Here is a tiny trained network, its code and every weight. The questions are about switching its units off for an input and a target symbol, where a switched-off unit gives its printed mean instead of its output.

import numpy as np


def w(rows, s, z=0):
    codes = np.array(rows[::2]) - 128.0
    scale = np.full(codes.shape[1], s)
    scale[-1] = z or s
    return codes * scale


def f(y):
    return y / 2 * (1 + np.tanh(0.7978845608 * (y + 0.044715 * y**3)))


def softmax(a):
    e = np.exp(a - a.max(-1, keepdims=True))
    return e / e.sum(-1, keepdims=True)


def log_softmax(a):
    a = a - a.max(-1, keepdims=True)
    return a - np.log(np.exp(a).sum(-1, keepdims=True))


def net(x, mask):
    ids = ['αβγδθλμξπστψω'.index(c) for c in x.split()]
    T = len(ids)
    res = E[ids] + P[:T]
    u = 0
    for l in range(2):
        r = res
        for j in range(2):
            rows = slice(4 * j, 4 * j + 4)
            q, k, v = (r @ M[l][rows].T for M in (Q, K, V))
            z = softmax(np.where(np.tri(T) > 0, q @ k.T / 4**0.5, -1e9)) @ v
            o = O[l][rows]
            res = res + np.where(mask[u + j], z, o[:, -1]) @ o[:, :-1]
        u += 2
        y = f(res @ A[l][:, :-1].T + A[l][:, -1])
        res = res + np.where(mask[u : u + 16], y, B[l][:, -1]) @ B[l][:, :-1]
        u += 16
    return log_softmax(res[-1] @ U[:, :-1].T + U[:, -1])


Q, K, V, O, A, B = {}, {}, {}, {}, {}, {}
E = w([
[79,123,106,159,153],'α',
[86,96,166,111,151],'β',
[84,142,137,190,141],'γ',
[68,174,107,167,138],'δ',
[136,102,154,77,182],'θ',
[171,111,249,108,135],'λ',
[177,155,162,67,170],'μ',
[84,13,124,165,108],'ξ',
[123,155,216,174,157],'π',
[98,106,100,101,15],'σ',
[102,195,184,120,57],'τ',
[180,220,149,162,176],'ψ',
[200,152,37,167,166],'ω',
],0.018)
P = w([
[114,69,65,175,254],'0',
[168,133,90,109,168],'1',
[188,135,102,119,143],'2',
[221,144,115,125,129],'3',
[204,166,129,136,144],'4',
[215,140,103,164,152],'5',
],0.0074)
Q[0] = w([
[189,236,142,95,168],'L0H1',
[141,188,64,122,80],'L0H1',
[133,95,69,164,101],'L0H1',
[15,187,173,149,91],'L0H1',
[116,105,156,89,151],'L0H2',
[131,96,102,161,44],'L0H2',
[1,169,141,104,48],'L0H2',
[107,70,169,136,143],'L0H2',
],0.0093)
K[0] = w([
[161,186,79,187,114],'L0H1',
[138,164,85,82,170],'L0H1',
[75,66,65,168,174],'L0H1',
[2,130,161,89,178],'L0H1',
[151,156,115,159,125],'L0H2',
[143,117,39,105,153],'L0H2',
[8,28,154,63,186],'L0H2',
[120,218,183,67,103],'L0H2',
],0.0084)
V[0] = w([
[2,144,190,185,135],'L0H1',
[140,113,87,223,170],'L0H1',
[176,65,147,96,143],'L0H1',
[147,14,81,130,36],'L0H1',
[127,57,158,189,150],'L0H2',
[94,197,57,155,153],'L0H2',
[204,161,136,63,79],'L0H2',
[151,210,171,160,110],'L0H2',
],0.0082)
O[0] = w([
[93,103,104,121,121,80],'L0H1',
[96,171,94,137,108,206],'L0H1',
[129,103,147,164,127,148],'L0H1',
[82,157,226,123,160,1],'L0H1',
[126,66,149,191,87,151],'L0H2',
[125,113,104,62,154,164],'L0H2',
[141,183,214,83,105,109],'L0H2',
[118,112,93,76,2,161],'L0H2',
],0.0094,0.0049)
A[0] = w([
[106,134,98,160,202,145],'L0N1',
[184,181,58,135,102,179],'L0N2',
[166,148,105,107,193,105],'L0N3',
[128,169,134,114,18,254],'L0N4',
[128,148,116,74,99,109],'L0N5',
[101,170,123,150,103,57],'L0N6',
[189,113,134,60,118,128],'L0N7',
[74,54,178,80,138,183],'L0N8',
[133,46,158,107,72,88],'L0N9',
[99,134,111,112,126,88],'L0N10',
[68,51,118,43,106,201],'L0N11',
[191,109,181,158,165,79],'L0N12',
[154,124,113,138,224,43],'L0N13',
[158,136,180,154,92,162],'L0N14',
[142,165,133,36,254,139],'L0N15',
[163,194,148,137,133,172],'L0N16',
],0.0086,0.0026)
B[0] = w([
[92,103,170,99,178,178],'L0N1',
[64,223,189,64,111,255],'L0N2',
[194,100,188,93,162,179],'L0N3',
[27,114,2,150,142,198],'L0N4',
[166,56,170,175,143,149],'L0N5',
[160,143,108,138,142,124],'L0N6',
[146,56,135,136,84,188],'L0N7',
[166,99,169,15,44,141],'L0N8',
[189,222,175,91,110,144],'L0N9',
[168,129,66,150,111,123],'L0N10',
[102,187,140,82,114,154],'L0N11',
[135,111,151,198,150,158],'L0N12',
[140,58,117,110,214,163],'L0N13',
[103,150,77,94,188,151],'L0N14',
[195,86,208,171,122,195],'L0N15',
[85,134,110,69,194,174],'L0N16',
],0.0059,0.0071)
Q[1] = w([
[211,141,168,2,140],'L1H1',
[172,145,137,92,96],'L1H1',
[197,46,142,120,184],'L1H1',
[110,83,109,123,165],'L1H1',
[127,237,115,138,193],'L1H2',
[145,130,201,43,98],'L1H2',
[151,177,133,132,83],'L1H2',
[122,144,106,178,119],'L1H2',
],0.0098)
K[1] = w([
[229,254,152,88,124],'L1H1',
[124,218,176,71,212],'L1H1',
[123,182,182,34,94],'L1H1',
[124,26,165,128,240],'L1H1',
[81,115,142,159,165],'L1H2',
[152,234,155,184,16],'L1H2',
[150,98,73,110,142],'L1H2',
[116,46,116,199,191],'L1H2',
],0.0067)
V[1] = w([
[147,154,66,164,67],'L1H1',
[132,51,120,143,125],'L1H1',
[66,183,183,159,88],'L1H1',
[2,173,111,39,153],'L1H1',
[186,107,81,120,65],'L1H2',
[59,84,68,170,17],'L1H2',
[145,159,118,131,8],'L1H2',
[144,75,196,79,79],'L1H2',
],0.0087)
O[1] = w([
[41,101,1,198,125,67],'L1H1',
[193,81,158,189,103,153],'L1H1',
[165,178,102,122,225,32],'L1H1',
[16,84,124,17,191,115],'L1H1',
[108,134,73,145,120,99],'L1H2',
[113,2,100,185,197,49],'L1H2',
[90,186,142,220,185,2],'L1H2',
[90,177,216,184,160,102],'L1H2',
],0.0063,0.0099)
A[1] = w([
[10,106,52,107,217,142],'L1N1',
[63,99,113,170,158,117],'L1N2',
[165,60,170,147,167,161],'L1N3',
[173,121,99,93,196,3],'L1N4',
[140,180,107,148,199,65],'L1N5',
[104,47,160,161,113,82],'L1N6',
[138,121,120,112,66,113],'L1N7',
[239,120,170,169,131,51],'L1N8',
[47,158,182,125,132,197],'L1N9',
[123,113,215,254,158,202],'L1N10',
[96,142,61,201,176,164],'L1N11',
[87,154,94,214,123,147],'L1N12',
[169,142,132,195,102,82],'L1N13',
[214,224,146,183,118,176],'L1N14',
[128,121,133,134,64,40],'L1N15',
[111,116,193,10,149,66],'L1N16',
],0.0088,0.0026)
B[1] = w([
[65,194,172,167,93,232],'L1N1',
[188,234,191,251,112,156],'L1N2',
[71,148,188,167,130,182],'L1N3',
[183,121,155,121,249,142],'L1N4',
[161,75,69,53,147,132],'L1N5',
[101,10,148,39,37,161],'L1N6',
[115,180,185,194,218,186],'L1N7',
[102,106,129,220,151,249],'L1N8',
[244,130,147,94,224,147],'L1N9',
[4,194,91,137,164,181],'L1N10',
[187,155,133,217,208,161],'L1N11',
[206,133,154,129,248,149],'L1N12',
[139,108,29,142,106,170],'L1N13',
[50,177,67,88,36,239],'L1N14',
[234,144,148,103,157,164],'L1N15',
[203,148,34,135,174,250],'L1N16',
],0.0043,0.015)
U = w([
[134,47,101,65,115,17],'α',
[107,103,169,107,107,254],'β',
[58,68,90,144,41,203],'γ',
[2,141,103,38,125,109],'δ',
[160,157,128,145,59,28],'θ',
[148,127,66,166,142,106],'λ',
[24,137,233,70,67,194],'μ',
[188,87,179,169,151,56],'ξ',
[187,81,22,195,150,94],'π',
[139,166,183,60,213,249],'σ',
[45,163,217,153,195,129],'τ',
[57,158,113,175,98,87],'ψ',
[127,127,91,92,106,13],'ω',
],0.0055,0.0023)

Each question gives the input, a string of symbols that net reads in full, and the target symbol t.
The units are the heads (4 rows each of Q, K, V and O) and the neurons (one row each of A and B). Each row of codes is followed by its name. A weight is (code - 128) times the scale printed after its matrix; where a second scale follows, it is the last column's (O, A, B and U).
mask holds one flag per unit, layer by layer, with each layer's heads first. A switched-off unit (its flag False) gives its mean, the last column of its rows in O or B, instead of its output. The means were averaged over made-up inputs and are rounded, as every weight is.
A unit's drop is (log p(t) with every unit on - log p(t) with that unit switched off) / (log p(t) with every unit on - log p(t) with every unit switched off).
The circuit of an input: a set's keep is (log p(t) with only the set's units on - log p(t) with every unit switched off) / (log p(t) with every unit on - log p(t) with every unit switched off). Starting from the 12 units with the biggest drops (on a tie, the unit counted first), units are removed one at a time, each time the one whose removal leaves the highest keep (on an exact tie, the one counted first), for as long as the keep stays at least 0.8.
units of the circuit, in order: the units of the circuit, biggest drop first
top k neurons: the k neurons with the biggest drops, biggest first
top k neurons in layer l: the k neurons of layer l with the biggest drops, biggest first
input δ ω θ π τ, target δ: units of the circuit, in order : L1H1, L0H1, L0N4
input μ ξ θ σ ξ, target τ: units of the circuit, in order : L0H1, L1H2
input σ γ θ σ θ μ, target τ: units of the circuit, in order : L1H2, L1N10, L0H1, L0N15
input σ α τ γ, target σ: top neuron in layer 1 : L1N14
input τ π ψ, target δ: units of the circuit, in order : L0N2, L1H1, L0H2
input θ α β, target ξ: units of the circuit, in order : L0H2, L1H1, L0N2, L1N14
input ξ σ α, target ξ: units of the circuit, in order : L0H2, L1H2, L1H1, L0H1
input δ μ ω ξ σ λ, target τ: top 3 neurons : L0N13, L0N15, L0N12
input σ σ π, target σ: units of the circuit, in order : L0H1, L1H1, L1N9
input π ξ λ β τ δ, target π: top 2 neurons in layer 0 : L0N9, L0N2
input δ σ θ θ, target τ: top 2 neurons : L1N10, L1N3
input τ β μ γ, target τ: top 2 neurons in layer 1 : L1N16, L1N1
input θ ψ β τ σ α, target θ: top 2 neurons : L0N2, L0N13
input α λ β μ ω δ, target α: top 2 neurons in layer 0 : L0N1, L0N13
input γ σ τ, target γ: top neuron : L0N2
input π σ σ, target π: top 2 neurons : L0N4, L0N2
input ω τ γ δ ω μ, target σ: top 2 neurons : L0N2, L0N16
input θ ξ μ α π, target θ: top 3 neurons in layer 0 : L0N2, L0N13, L0N4
input θ γ μ μ, target θ: top 2 neurons : L0N15, L1N14
input γ δ β σ α, target γ: top neuron in layer 0 : L0N2
input τ γ λ ξ τ, target τ: top 2 neurons : L1N1, L1N16
input ξ γ π σ, target ξ: top 2 neurons in layer 0 : L0N1, L0N13
input θ σ σ π σ, target θ: top 2 neurons : L0N2, L0N13
input θ λ δ μ ψ, target δ: top 2 neurons : L0N2, L0N4
input ω ψ ω ω, target σ: top 2 neurons in layer 0 : L0N2, L0N16
input γ ξ μ ω π ξ, target σ: top 2 neurons in layer 0 : L0N2, L0N8
input ξ β δ γ μ π, target ξ: top neuron in layer 0 : L0N1
input γ τ δ λ ξ π, target γ: top 2 neurons in layer 0 : L0N2, L0N3
input α ω τ β, target σ: top 2 neurons : L0N2, L1N14
input ω σ σ γ μ, target τ: top 2 neurons : L0N15, L1N10
